Below is a small trained network, with its code and all its weights. Each question gives an input and a class and asks what happens when units are switched off, that is, made to give their printed mean instead of their output.

import numpy as np


def w(rows, s, z=0):
    codes = np.array(rows[::2]) - 128.0
    scale = np.full(codes.shape[1], s)
    scale[-1] = z or s
    return codes * scale


def f(y):
    return np.maximum(y, 0)


def log_softmax(a):
    a = a - a.max(-1, keepdims=True)
    return a - np.log(np.exp(a).sum(-1, keepdims=True))


def net(x, mask):
    res = np.array(x, float).reshape(1, 8) / 4 @ E
    y = f(res @ A[0][:, :-1].T + A[0][:, -1])
    res = res + np.where(mask, y, B[0][:, -1]) @ B[0][:, :-1]
    return log_softmax(res[-1] @ U[:, :-1].T + U[:, -1])


A, B = {}, {}
E = w([
[184,30,11],'x0',
[3,40,178],'x1',
[85,245,3],'x2',
[93,194,48],'x3',
[173,202,64],'x4',
[220,128,189],'x5',
[78,175,153],'x6',
[130,85,15],'x7',
],0.0066)
A[0] = w([
[150,97,124,174],'N0',
[160,227,112,177],'N1',
[66,136,189,254],'N2',
[45,75,51,161],'N3',
[52,185,131,132],'N4',
[211,178,65,119],'N5',
[10,130,143,171],'N6',
[205,181,129,157],'N7',
[163,162,50,130],'N8',
[125,174,126,176],'N9',
[109,4,170,247],'N10',
[120,212,127,168],'N11',
[208,140,205,141],'N12',
],0.013,0.0056)
B[0] = w([
[224,70,72,167],'N0',
[45,157,208,210],'N1',
[109,172,217,216],'N2',
[157,162,71,216],'N3',
[111,153,141,183],'N4',
[40,81,94,218],'N5',
[207,254,142,209],'N6',
[106,52,147,199],'N7',
[45,95,106,205],'N8',
[81,120,155,168],'N9',
[217,153,95,255],'N10',
[70,99,150,188],'N11',
[213,57,232,205],'N12',
],0.0073,0.013)
U = w([
[99,146,165,212],'0',
[88,152,198,4],'1',
[140,254,110,22],'2',
[47,55,122,139],'3',
[199,174,150,239],'4',
[195,73,191,116],'5',
[205,131,144,148],'6',
[188,56,7,101],'7',
],0.0098,0.0032)

Each question gives the input, the list of numbers given to net, and the class t.
The units are the neurons (one row each of A and B). Each row of codes is followed by its name. A weight is (code - 128) times the scale printed after its matrix; where a second scale follows, it is the last column's (A, B and U).
mask holds one flag per neuron, in row order. A switched-off neuron (its flag False) gives its mean, the last column of its row in B, instead of its output. The means were averaged over made-up inputs and are rounded, as every weight is.
A unit's drop is (log p(t) with every unit on - log p(t) with that unit switched off) / (log p(t) with every unit on - log p(t) with every unit switched off).
The circuit of an input: a set's keep is (log p(t) with only the set's units on - log p(t) with every unit switched off) / (log p(t) with every unit on - log p(t) with every unit switched off). Starting from the 12 units with the biggest drops (on a tie, the unit counted first), units are removed one at a time, each time the one whose removal leaves the highest keep (on an exact tie, the one counted first), for as long as the keep stays at least 0.8.
circuit, biggest first: the units of the circuit, biggest drop first
most important unit: the unit with the biggest drop
top k neurons: the k neurons with the biggest drops, biggest first
drop when u is switched off: that unit's drop, to one decimal
input [-7,6,-7,-2,2,5,8,-2], class 4: most important unit	N6
input [-2,4,4,-1,-3,4,0,8], class 2: top 2 neurons	[N12; N7]
input [0,7,4,-4,-3,-4,-6,6], class 2: circuit, biggest first	[N6; N3]
input [1,-5,-4,-8,-2,-7,-3,1], class 7: circuit, biggest first	[N2; N1]
input [-4,1,3,-8,-5,-6,-4,2], class 2: top 3 neurons	[N12; N6; N7]
input [-2,0,7,1,3,-2,3,-8], class 1: circuit, biggest first	[N1; N11]
input [6,3,-2,-3,8,-6,0,-7], class 7: circuit, biggest first	[N1; N2]
input [0,3,2,2,-8,3,-2,-6], class 6: circuit, biggest first	[N1; N10]
input [-5,-4,-1,-1,-4,7,3,7], class 5: top 2 neurons	[N12; N6]
input [4,-2,-2,-2,-6,-4,8,2], class 4: top 3 neurons	[N5; N8; N7]
input [-8,5,8,-3,-8,8,6,1], class 2: top 2 neurons	[N6; N7]
input [-7,1,0,5,1,-8,8,-2], class 2: drop when N12 is switched off	0.1
input [6,4,5,6,0,-4,5,-6], class 2: drop when N6 is switched off	0.2
input [0,7,-1,3,4,-7,6,-6], class 2: circuit, biggest first	[N6]
input [6,4,-4,-4,8,1,2,5], class 7: drop when N2 is switched off	0.0
